Here is a tiny trained network, its code and every weight. The questions are about switching its units off for an input and a target symbol, where a switched-off unit gives its printed mean instead of its output.

import numpy as np


def w(rows, s, z=0):
    codes = np.array(rows[::2]) - 128.0
    scale = np.full(codes.shape[1], s)
    scale[-1] = z or s
    return codes * scale


def f(y):
    return np.maximum(y, 0)


def softmax(a):
    e = np.exp(a - a.max(-1, keepdims=True))
    return e / e.sum(-1, keepdims=True)


def log_softmax(a):
    a = a - a.max(-1, keepdims=True)
    return a - np.log(np.exp(a).sum(-1, keepdims=True))


def net(x, mask):
    ids = ['γδηθμπστψω'.index(c) for c in x.split()]
    T = len(ids)
    res = E[ids] + P[:T]
    r = res
    for j in range(2):
        rows = slice(4 * j, 4 * j + 4)
        q, k, v = (r @ M[0][rows].T for M in (Q, K, V))
        z = softmax(np.where(np.tri(T) > 0, q @ k.T / 4**0.5, -1e9)) @ v
        o = O[0][rows]
        res = res + np.where(mask[j], z, o[:, -1]) @ o[:, :-1]
    y = f(res @ A[0][:, :-1].T + A[0][:, -1])
    res = res + np.where(mask[2:14], y, B[0][:, -1]) @ B[0][:, :-1]
    return log_softmax(res[-1] @ U[:, :-1].T + U[:, -1])


Q, K, V, O, A, B = {}, {}, {}, {}, {}, {}
E = w([
[109,133,166,128],'γ',
[202,88,198,97],'δ',
[126,102,177,85],'η',
[66,165,166,84],'θ',
[168,107,71,129],'μ',
[164,124,24,91],'π',
[193,132,204,152],'σ',
[130,143,55,136],'τ',
[228,89,198,250],'ψ',
[75,58,143,152],'ω',
],0.013)
P = w([
[188,206,241,142],'0',
[159,108,110,110],'1',
[109,123,22,122],'2',
[153,159,248,105],'3',
[209,94,179,118],'4',
[160,108,63,111],'5',
[39,86,226,185],'6',
[217,110,95,126],'7',
[188,102,85,107],'8',
[46,71,215,203],'9',
[254,102,133,81],'10',
[186,123,144,123],'11',
[139,39,205,124],'12',
],0.0067)
Q[0] = w([
[96,156,114,163],'H1',
[135,108,127,189],'H1',
[85,143,49,101],'H1',
[192,83,151,101],'H1',
[7,88,175,168],'H2',
[73,139,80,181],'H2',
[150,119,131,212],'H2',
[142,152,98,115],'H2',
],0.014)
K[0] = w([
[33,237,199,110],'H1',
[60,67,192,2],'H1',
[55,160,54,172],'H1',
[219,63,135,60],'H1',
[68,236,138,81],'H2',
[113,230,102,156],'H2',
[206,137,35,232],'H2',
[98,112,68,183],'H2',
],0.008)
V[0] = w([
[90,120,198,136],'H1',
[172,39,160,42],'H1',
[193,152,36,77],'H1',
[99,98,163,100],'H1',
[118,116,122,180],'H2',
[80,142,194,91],'H2',
[181,167,123,12],'H2',
[133,210,148,254],'H2',
],0.0072)
O[0] = w([
[133,162,172,80,153],'H1',
[12,101,80,130,254],'H1',
[128,98,72,218,116],'H1',
[94,162,132,77,147],'H1',
[207,71,115,147,113],'H2',
[94,180,190,192,148],'H2',
[169,254,99,182,167],'H2',
[226,133,162,111,113],'H2',
],0.0059,0.0046)
A[0] = w([
[158,160,153,155,23],'N1',
[84,95,151,250,206],'N2',
[45,105,226,167,32],'N3',
[212,23,93,123,38],'N4',
[140,189,100,164,92],'N5',
[193,163,87,137,81],'N6',
[117,188,51,191,4],'N7',
[148,199,229,175,18],'N8',
[119,145,118,201,179],'N9',
[94,108,201,115,41],'N10',
[72,158,139,67,174],'N11',
[254,252,139,165,177],'N12',
],0.0082,0.0035)
B[0] = w([
[82,144,140,162,139],'N1',
[148,129,168,20,253],'N2',
[184,56,52,59,253],'N3',
[141,138,206,215,223],'N4',
[144,185,126,97,141],'N5',
[120,182,66,141,165],'N6',
[95,115,99,147,150],'N7',
[140,112,90,83,223],'N8',
[142,167,110,39,177],'N9',
[132,106,121,93,206],'N10',
[150,150,167,184,245],'N11',
[105,156,143,1,244],'N12',
],0.0086,0.003)
U = w([
[110,153,164,163,27],'γ',
[148,104,152,167,45],'δ',
[91,98,156,130,67],'η',
[78,213,200,198,135],'θ',
[183,100,102,165,116],'μ',
[186,112,70,140,4],'π',
[183,137,123,49,189],'σ',
[165,144,84,126,53],'τ',
[226,129,199,204,25],'ψ',
[107,2,128,93,183],'ω',
],0.0082,0.003)

Each question gives the input, a string of symbols that net reads in full, and the target symbol t.
The units are the heads (4 rows each of Q, K, V and O) and the neurons (one row each of A and B). Each row of codes is followed by its name. A weight is (code - 128) times the scale printed after its matrix; where a second scale follows, it is the last column's (O, A, B and U).
mask holds one flag per unit, heads first, then neurons. A switched-off unit (its flag False) gives its mean, the last column of its rows in O or B, instead of its output. The means were averaged over made-up inputs and are rounded, as every weight is.
A unit's drop is (log p(t) with every unit on - log p(t) with that unit switched off) / (log p(t) with every unit on - log p(t) with every unit switched off).
The circuit of an input: a set's keep is (log p(t) with only the set's units on - log p(t) with every unit switched off) / (log p(t) with every unit on - log p(t) with every unit switched off). Starting from the 12 units with the biggest drops (on a tie, the unit counted first), units are removed one at a time, each time the one whose removal leaves the highest keep (on an exact tie, the one counted first), for as long as the keep stays at least 0.8.
circuit, biggest first: the units of the circuit, biggest drop first
unit that matters most: the unit with the biggest drop
which heads matter: for each layer, one digit per head in row order, 1 if its drop is at least 0.15 and else 0, layers parted by /
drop of u: that unit's drop, to one decimal
input η ψ ψ μ μ, target ψ: which heads matter -> 01
input η ψ θ π δ η σ, target σ: which heads matter -> 00
input η ω γ σ, target σ: circuit, biggest first -> (N12, H1)
input ψ η ψ ω θ μ σ δ η γ, target σ: which heads matter -> 00
input η τ γ γ μ μ ψ δ, target ψ: circuit, biggest first -> (N4, H2, N3)
input η τ σ π η ψ η θ τ ψ, target ω: circuit, biggest first -> (N3, N2)
input η γ δ θ μ δ ψ, target σ: unit that matters most -> N2
input τ ψ μ ω θ η γ ψ δ, target ψ: which heads matter -> 01
input τ σ σ ψ, target σ: circuit, biggest first -> (N12, N2)
input η μ δ η σ ψ γ, target σ: circuit, biggest first -> (N3, N2)
input ψ μ ψ σ μ, target ψ: circuit, biggest first -> (N4, H2, H1)
input γ γ θ, target θ: drop of N11 -> 0.2
input ω η ψ η θ θ ψ μ σ σ, target ω: drop of H2 -> 0.2
input ω η η δ σ δ π δ θ, target θ: drop of N3 -> 0.2
